Below is a small trained network, with its code and all its weights. Each question gives an input and a target symbol and asks what happens when units are switched off, that is, made to give their printed mean instead of their output.

import numpy as np


def w(rows, s, z=0):
    codes = np.array(rows[::2]) - 128.0
    scale = np.full(codes.shape[1], s)
    scale[-1] = z or s
    return codes * scale


def f(y):
    return np.maximum(y, 0)


def softmax(a):
    e = np.exp(a - a.max(-1, keepdims=True))
    return e / e.sum(-1, keepdims=True)


def log_softmax(a):
    a = a - a.max(-1, keepdims=True)
    return a - np.log(np.exp(a).sum(-1, keepdims=True))


def net(x, mask):
    ids = ['γδεζηθξπσφψω'.index(c) for c in x.split()]
    T = len(ids)
    res = E[ids] + P[:T]
    u = 0
    for l in range(2):
        r = res
        for j in range(3):
            rows = slice(4 * j, 4 * j + 4)
            q, k, v = (r @ M[l][rows].T for M in (Q, K, V))
            z = softmax(np.where(np.tri(T) > 0, q @ k.T / 4**0.5, -1e9)) @ v
            o = O[l][rows]
            res = res + np.where(mask[u + j], z, o[:, -1]) @ o[:, :-1]
        u += 3
        y = f(res @ A[l][:, :-1].T + A[l][:, -1])
        res = res + np.where(mask[u : u + 8], y, B[l][:, -1]) @ B[l][:, :-1]
        u += 8
    return log_softmax(res[-1] @ U[:, :-1].T + U[:, -1])


Q, K, V, O, A, B = {}, {}, {}, {}, {}, {}
E = w([
[176,72,197,116,192,36],'γ',
[28,113,108,168,138,74],'δ',
[141,127,108,137,132,82],'ε',
[214,141,133,174,104,104],'ζ',
[102,171,164,106,101,83],'η',
[186,181,150,132,73,106],'θ',
[121,129,3,182,164,112],'ξ',
[4,59,115,55,101,144],'π',
[89,90,145,178,200,37],'σ',
[143,127,109,138,130,79],'φ',
[182,102,122,143,180,88],'ψ',
[166,179,97,163,182,171],'ω',
],0.023)
P = w([
[118,223,2,74,215,28],'0',
[115,190,51,102,176,60],'1',
[108,170,82,115,152,82],'2',
[105,159,107,123,141,95],'3',
[102,150,121,132,129,104],'4',
[93,140,131,138,118,109],'5',
[88,133,141,140,112,114],'6',
[82,128,149,143,106,119],'7',
[78,121,156,142,102,120],'8',
[73,115,165,144,97,123],'9',
[72,110,171,145,100,126],'10',
[69,105,175,146,100,130],'11',
],0.008)
Q[0] = w([
[147,175,122,177,143,94],'0.h0',
[117,89,22,184,176,47],'0.h0',
[183,63,158,209,184,48],'0.h0',
[255,155,10,142,40,159],'0.h0',
[61,215,141,145,106,117],'0.h1',
[193,65,64,133,95,247],'0.h1',
[244,122,94,127,73,67],'0.h1',
[103,128,107,134,156,5],'0.h1',
[165,88,132,70,118,143],'0.h2',
[95,186,117,154,85,153],'0.h2',
[139,176,87,131,234,161],'0.h2',
[91,60,175,208,138,211],'0.h2',
],0.0076)
K[0] = w([
[173,109,132,126,137,63],'0.h0',
[102,101,121,161,156,144],'0.h0',
[164,52,121,153,185,150],'0.h0',
[168,159,131,191,109,121],'0.h0',
[97,207,135,105,101,159],'0.h1',
[209,135,58,251,110,106],'0.h1',
[203,172,139,161,63,41],'0.h1',
[73,71,89,114,125,81],'0.h1',
[158,93,144,102,111,166],'0.h2',
[98,132,123,116,90,162],'0.h2',
[155,116,100,181,163,156],'0.h2',
[101,94,117,200,165,131],'0.h2',
],0.011)
V[0] = w([
[116,179,177,80,36,123],'0.h0',
[163,90,155,110,173,131],'0.h0',
[137,110,103,79,122,120],'0.h0',
[139,120,147,192,186,158],'0.h0',
[90,151,165,148,129,74],'0.h1',
[120,54,119,45,72,54],'0.h1',
[64,101,82,41,96,82],'0.h1',
[83,122,218,129,89,143],'0.h1',
[9,130,75,95,45,174],'0.h2',
[47,84,193,136,142,98],'0.h2',
[78,146,95,255,179,126],'0.h2',
[88,61,84,83,180,151],'0.h2',
],0.0084)
O[0] = w([
[101,131,251,151,126,143,106],'0.h0',
[166,89,106,131,237,79,124],'0.h0',
[135,128,146,105,139,140,136],'0.h0',
[130,170,39,128,144,163,101],'0.h0',
[224,217,41,218,142,124,221],'0.h1',
[184,210,150,58,206,231,214],'0.h1',
[101,148,42,90,208,162,255],'0.h1',
[104,178,84,151,119,146,138],'0.h1',
[242,44,103,121,247,86,110],'0.h2',
[136,121,253,131,27,165,175],'0.h2',
[241,102,52,10,6,142,169],'0.h2',
[136,82,101,169,81,48,109],'0.h2',
],0.0056,0.009)
A[0] = w([
[135,181,91,152,72,232,98],'0.n0',
[154,127,21,115,81,133,209],'0.n1',
[69,101,204,96,89,120,252],'0.n2',
[14,154,94,84,107,110,29],'0.n3',
[124,118,250,132,116,167,147],'0.n4',
[200,152,152,93,71,121,57],'0.n5',
[111,70,115,153,51,145,109],'0.n6',
[198,206,60,139,183,123,106],'0.n7',
],0.012,0.0044)
B[0] = w([
[125,87,134,103,214,15,162],'0.n0',
[120,181,184,139,123,191,228],'0.n1',
[200,96,67,173,105,175,160],'0.n2',
[166,76,164,128,233,2,165],'0.n3',
[69,226,38,121,81,176,168],'0.n4',
[76,62,147,149,233,59,146],'0.n5',
[97,180,79,98,51,191,134],'0.n6',
[107,75,182,140,153,25,253],'0.n7',
],0.0088,0.016)
Q[1] = w([
[133,123,155,105,70,110],'1.h0',
[142,91,121,124,152,120],'1.h0',
[91,93,147,122,113,111],'1.h0',
[104,155,135,137,166,142],'1.h0',
[105,185,121,148,94,129],'1.h1',
[93,99,135,86,152,128],'1.h1',
[146,143,101,142,117,164],'1.h1',
[65,164,143,185,111,99],'1.h1',
[81,151,153,154,2,183],'1.h2',
[122,144,76,139,33,195],'1.h2',
[128,83,112,175,104,215],'1.h2',
[128,99,151,126,46,188],'1.h2',
],0.015)
K[1] = w([
[134,134,159,96,131,117],'1.h0',
[132,80,143,155,61,127],'1.h0',
[124,105,134,141,99,79],'1.h0',
[92,103,142,128,134,165],'1.h0',
[175,98,105,92,152,93],'1.h1',
[109,166,79,188,144,118],'1.h1',
[157,111,133,112,99,99],'1.h1',
[91,103,139,102,145,166],'1.h1',
[119,187,102,165,58,170],'1.h2',
[73,221,140,188,97,188],'1.h2',
[149,172,114,186,120,132],'1.h2',
[86,167,136,249,65,110],'1.h2',
],0.016)
V[1] = w([
[89,75,30,254,83,49],'1.h0',
[62,124,9,58,223,182],'1.h0',
[139,27,76,111,104,120],'1.h0',
[224,165,201,87,144,75],'1.h0',
[79,147,133,111,54,145],'1.h1',
[216,94,104,222,79,21],'1.h1',
[62,117,132,137,183,150],'1.h1',
[193,64,57,12,123,88],'1.h1',
[171,177,127,246,182,103],'1.h2',
[157,204,90,185,103,154],'1.h2',
[114,251,139,196,125,151],'1.h2',
[77,156,52,112,159,212],'1.h2',
],0.0064)
O[1] = w([
[124,161,185,23,84,101,142],'1.h0',
[175,72,178,157,76,93,105],'1.h0',
[155,98,99,143,80,39,49],'1.h0',
[164,239,108,50,132,192,250],'1.h0',
[110,227,182,219,88,99,39],'1.h1',
[100,65,95,133,62,135,197],'1.h1',
[125,129,148,89,147,134,164],'1.h1',
[97,135,179,104,150,107,109],'1.h1',
[127,193,77,60,107,119,205],'1.h2',
[162,174,166,26,157,76,12],'1.h2',
[178,155,167,153,138,135,73],'1.h2',
[46,91,217,2,166,129,13],'1.h2',
],0.006,0.011)
A[1] = w([
[164,106,71,92,187,23,38],'1.n0',
[147,180,103,120,58,196,214],'1.n1',
[190,185,118,150,158,152,41],'1.n2',
[112,111,209,116,137,107,193],'1.n3',
[228,144,142,52,113,167,108],'1.n4',
[120,117,146,131,174,64,3],'1.n5',
[144,99,91,159,164,180,155],'1.n6',
[123,148,123,132,6,228,80],'1.n7',
],0.013,0.006)
B[1] = w([
[121,137,177,157,112,110,252],'1.n0',
[198,100,111,110,124,134,196],'1.n1',
[97,77,128,140,96,113,213],'1.n2',
[158,107,127,139,135,96,148],'1.n3',
[83,192,127,61,146,94,150],'1.n4',
[138,93,117,93,120,201,167],'1.n5',
[145,165,107,175,118,101,173],'1.n6',
[48,114,251,202,98,200,146],'1.n7',
],0.015,0.016)
U = w([
[71,189,200,201,132,10,160],'γ',
[208,57,2,96,116,77,253],'δ',
[90,106,133,158,61,220,187],'ε',
[70,176,123,63,105,191,208],'ζ',
[152,152,147,161,247,186,104],'η',
[77,124,122,134,130,148,33],'θ',
[70,97,106,121,117,133,59],'ξ',
[122,53,163,95,100,115,79],'π',
[78,104,117,114,101,127,42],'σ',
[103,127,128,126,127,143,33],'φ',
[93,128,124,117,108,131,2],'ψ',
[77,105,112,120,129,141,69],'ω',
],0.0074,0.0059)

Each question gives the input, a string of symbols that net reads in full, and the target symbol t.
The units are the heads (4 rows each of Q, K, V and O) and the neurons (one row each of A and B). Each row of codes is followed by its name. A weight is (code - 128) times the scale printed after its matrix; where a second scale follows, it is the last column's (O, A, B and U).
mask holds one flag per unit, layer by layer, with each layer's heads first. A switched-off unit (its flag False) gives its mean, the last column of its rows in O or B, instead of its output. The means were averaged over made-up inputs and are rounded, as every weight is.
A unit's drop is (log p(t) with every unit on - log p(t) with that unit switched off) / (log p(t) with every unit on - log p(t) with every unit switched off).
The circuit of an input: a set's keep is (log p(t) with only the set's units on - log p(t) with every unit switched off) / (log p(t) with every unit on - log p(t) with every unit switched off). Starting from the 12 units with the biggest drops (on a tie, the unit counted first), units are removed one at a time, each time the one whose removal leaves the highest keep (on an exact tie, the one counted first), for as long as the keep stays at least 0.8.
circuit, biggest first: the units of the circuit, biggest drop first
most important unit: the unit with the biggest drop
k most important neurons: the k neurons with the biggest drops, biggest first
top k neurons in layer l: the k neurons of layer l with the biggest drops, biggest first
heads that matter: for each layer, one digit per head in row order, 1 if its drop is at least 0.15 and else 0, layers parted by /
input ω η η η η η γ η η η γ, target δ: top neuron in layer 1 : (1.n0)
input η σ φ, target γ: circuit, biggest first : (0.n7; 1.n0)
input η σ δ δ η γ η η η δ ζ ε, target γ: heads that matter : 111 / 000
input π ω ξ, target π: top 2 neurons in layer 0 : (0.n7; 0.n1)
input ξ η η θ σ η σ, target δ: circuit, biggest first : (0.n1; 0.h0; 0.n0; 1.h2)
input π γ γ, target π: heads that matter : 110 / 101
input η ξ ε ξ ω ψ θ η δ ξ, target ε: top 4 neurons in layer 0 : (0.n1; 0.n7; 0.n6; 0.n5)
input σ η φ γ ω ω η ω ξ ω, target ζ: top 4 neurons in layer 0 : (0.n3; 0.n1; 0.n6; 0.n7)
input η φ ω, target γ: 4 most important neurons : (0.n0; 0.n7; 1.n0; 1.n1)
input ω θ ω η ξ γ θ, target δ: 4 most important neurons : (0.n0; 0.n5; 0.n1; 0.n7)
input ζ ξ σ ω ω ε δ γ ω, target ε: circuit, biggest first : (0.h1; 1.n7; 0.n6; 0.n3)
input γ η σ σ η δ η η ζ π, target η: circuit, biggest first : (0.h1; 0.n3)
input γ η η η γ η π η η η ξ, target η: 3 most important neurons : (0.n1; 0.n3; 1.n5)
input η γ η γ θ, target γ: 4 most important neurons : (0.n5; 0.n0; 0.n1; 1.n1)
input σ γ γ ψ ε ω η γ ω, target δ: 2 most important neurons : (0.n0; 1.n1)
input η θ γ σ ω γ η η η γ, target ε: heads that matter : 101 / 000
input γ σ η ξ γ γ γ δ δ η δ, target ε: heads that matter : 111 / 000
input η η η ψ η η η η ζ, target γ: most important unit : 0.h0
input ζ θ ζ η φ ψ ξ γ η η ζ, target ε: heads that matter : 110 / 010
input δ θ ω γ θ γ γ η σ θ, target ε: most important unit : 0.n5
input γ δ γ ω ζ, target γ: 3 most important neurons : (0.n5; 0.n0; 1.n1)
input η γ η θ δ ε η ε η η η η, target ζ: 2 most important neurons : (1.n4; 0.n4)
input σ σ ξ ψ, target γ: 2 most important neurons : (0.n5; 1.n0)
input η ζ η σ η, target ε: circuit, biggest first : (1.n7; 0.h0; 0.n7)
input ξ ω η η ε ω δ η η π δ, target η: top 3 neurons in layer 0 : (0.n1; 0.n3; 0.n4)
input ξ γ η δ ω ξ η δ ξ, target ε: circuit, biggest first : (0.n1; 1.n7; 0.h2)
input η π η η γ, target η: 4 most important neurons : (1.n5; 0.n3; 1.n2; 0.n4)
input π ξ η, target π: most important unit : 0.n1
